Below is a small trained network, with its code and all its weights. Each question gives an input and a class and asks what happens when units are switched off, that is, made to give their printed mean instead of their output.

import numpy as np


def w(rows, s, z=0):
    codes = np.array(rows[::2]) - 128.0
    scale = np.full(codes.shape[1], s)
    scale[-1] = z or s
    return codes * scale


def norm(h):
    return h / np.sqrt((h * h).mean(-1, keepdims=True) + 1e-5)


def f(y):
    return y / 2 * (1 + np.tanh(0.7978845608 * (y + 0.044715 * y**3)))


def log_softmax(a):
    a = a - a.max(-1, keepdims=True)
    return a - np.log(np.exp(a).sum(-1, keepdims=True))


def net(x, mask):
    res = np.array(x, float).reshape(1, 6) / 4 @ E
    u = 0
    for l in range(2):
        y = f(norm(res) @ A[l][:, :-1].T + A[l][:, -1])
        res = res + np.where(mask[u : u + 7], y, B[l][:, -1]) @ B[l][:, :-1]
        u += 7
    return log_softmax(norm(res)[-1] @ U[:, :-1].T + U[:, -1])


A, B = {}, {}
E = w([
[194,125,43,59,212,221,184,70,132],'x0',
[163,254,125,147,172,122,88,66,177],'x1',
[173,164,75,153,138,126,75,179,108],'x2',
[210,103,151,84,196,90,49,53,22],'x3',
[109,198,156,42,8,93,157,202,159],'x4',
[131,222,93,20,222,125,143,119,93],'x5',
],0.006)
A[0] = w([
[107,158,181,102,55,102,141,137,223,96],'L0N1',
[167,170,207,239,2,80,44,88,185,133],'L0N2',
[72,155,133,219,52,172,186,162,226,122],'L0N3',
[216,194,114,189,227,126,73,73,144,127],'L0N4',
[98,164,104,50,89,192,191,106,173,68],'L0N5',
[122,44,191,204,161,69,67,59,34,59],'L0N6',
[140,94,102,226,134,120,64,151,81,3],'L0N7',
],0.0097,0.0029)
B[0] = w([
[182,170,65,94,147,175,100,119,160,214],'L0N1',
[171,11,105,143,181,64,181,175,131,255],'L0N2',
[74,191,72,214,101,127,160,164,161,243],'L0N3',
[90,198,74,141,81,202,160,105,150,223],'L0N4',
[240,67,145,120,147,131,143,114,64,180],'L0N5',
[178,38,210,89,136,115,113,133,72,231],'L0N6',
[164,144,133,47,178,83,135,70,129,169],'L0N7',
],0.011,0.0093)
A[1] = w([
[105,75,173,140,185,76,138,121,116,106],'L1N1',
[45,155,106,69,142,133,112,156,89,94],'L1N2',
[158,158,86,58,98,166,223,127,142,217],'L1N3',
[125,110,72,207,153,153,175,123,85,252],'L1N4',
[110,126,74,178,121,98,65,162,180,129],'L1N5',
[162,197,89,156,159,200,37,11,120,111],'L1N6',
[121,113,68,164,129,172,79,117,201,27],'L1N7',
],0.013,0.0017)
B[1] = w([
[148,99,119,135,173,156,88,79,87,189],'L1N1',
[137,179,204,144,111,112,88,157,135,138],'L1N2',
[102,117,165,152,139,138,71,47,123,249],'L1N3',
[117,178,116,59,95,91,76,139,158,233],'L1N4',
[8,91,145,112,152,150,152,145,97,190],'L1N5',
[128,199,127,118,52,158,96,64,171,219],'L1N6',
[169,102,117,130,135,70,150,128,110,180],'L1N7',
],0.013,0.011)
U = w([
[142,251,118,127,70,177,42,23,150,209],'0',
[155,210,202,183,109,161,171,242,108,4],'1',
[213,1,151,123,208,89,70,112,57,166],'2',
[35,137,8,202,122,43,155,251,200,164],'3',
],0.0088,0.0033)

Each question gives the input, the list of numbers given to net, and the class t.
The units are the neurons (one row each of A and B). Each row of codes is followed by its name. A weight is (code - 128) times the scale printed after its matrix; where a second scale follows, it is the last column's (A, B and U).
mask holds one flag per neuron, layer by layer. A switched-off neuron (its flag False) gives its mean, the last column of its row in B, instead of its output. The means were averaged over made-up inputs and are rounded, as every weight is.
A unit's drop is (log p(t) with every unit on - log p(t) with that unit switched off) / (log p(t) with every unit on - log p(t) with every unit switched off).
The circuit of an input: a set's keep is (log p(t) with only the set's units on - log p(t) with every unit switched off) / (log p(t) with every unit on - log p(t) with every unit switched off). Starting from the 12 units with the biggest drops (on a tie, the unit counted first), units are removed one at a time, each time the one whose removal leaves the highest keep (on an exact tie, the one counted first), for as long as the keep stays at least 0.8.
units of the circuit, in order: the units of the circuit, biggest drop first
most important unit: the unit with the biggest drop
top k neurons: the k neurons with the biggest drops, biggest first
k most important neurons of layer l: the k neurons of layer l with the biggest drops, biggest first
drop of u: that unit's drop, to one decimal
input [-4,0,-8,0,7,1], class 3: units of the circuit, in order	[L1N6]
input [-8,2,-6,4,7,-3], class 2: 2 most important neurons of layer 0	[L0N2 L0N4]
input [1,-4,-3,0,0,-4], class 3: top 3 neurons	[L0N3 L0N5 L1N3]
input [-5,-2,-4,3,6,-1], class 2: 3 most important neurons of layer 0	[L0N3 L0N4 L0N2]
input [5,-8,5,-2,4,2], class 2: 2 most important neurons of layer 0	[L0N3 L0N5]
input [8,-1,-7,6,8,8], class 2: 2 most important neurons of layer 0	[L0N5 L0N4]
input [2,-8,7,-2,-6,7], class 0: 2 most important neurons of layer 0	[L0N2 L0N6]
input [-7,2,0,2,5,1], class 3: 2 most important neurons of layer 0	[L0N6 L0N5]
input [-3,-1,-3,-8,-2,6], class 3: 2 most important neurons of layer 0	[L0N3 L0N4]
input [-1,3,0,4,6,1], class 2: top 2 neurons	[L1N6 L0N4]
input [-2,6,8,0,-2,-8], class 2: top 4 neurons	[L0N2 L0N7 L1N1 L0N6]
input [2,-6,-2,2,-6,7], class 0: top 2 neurons	[L0N2 L0N5]
input [4,8,-1,7,7,-8], class 2: top 4 neurons	[L0N2 L0N3 L1N6 L1N3]
input [7,2,3,7,-5,-6], class 0: most important unit	L0N4
input [-4,7,-7,-8,4,1], class 3: drop of L0N3	0.2
input [2,2,0,3,-7,-1], class 0: drop of L0N4	1.6
input [6,1,-5,-4,-5,-6], class 3: drop of L0N4	0.2
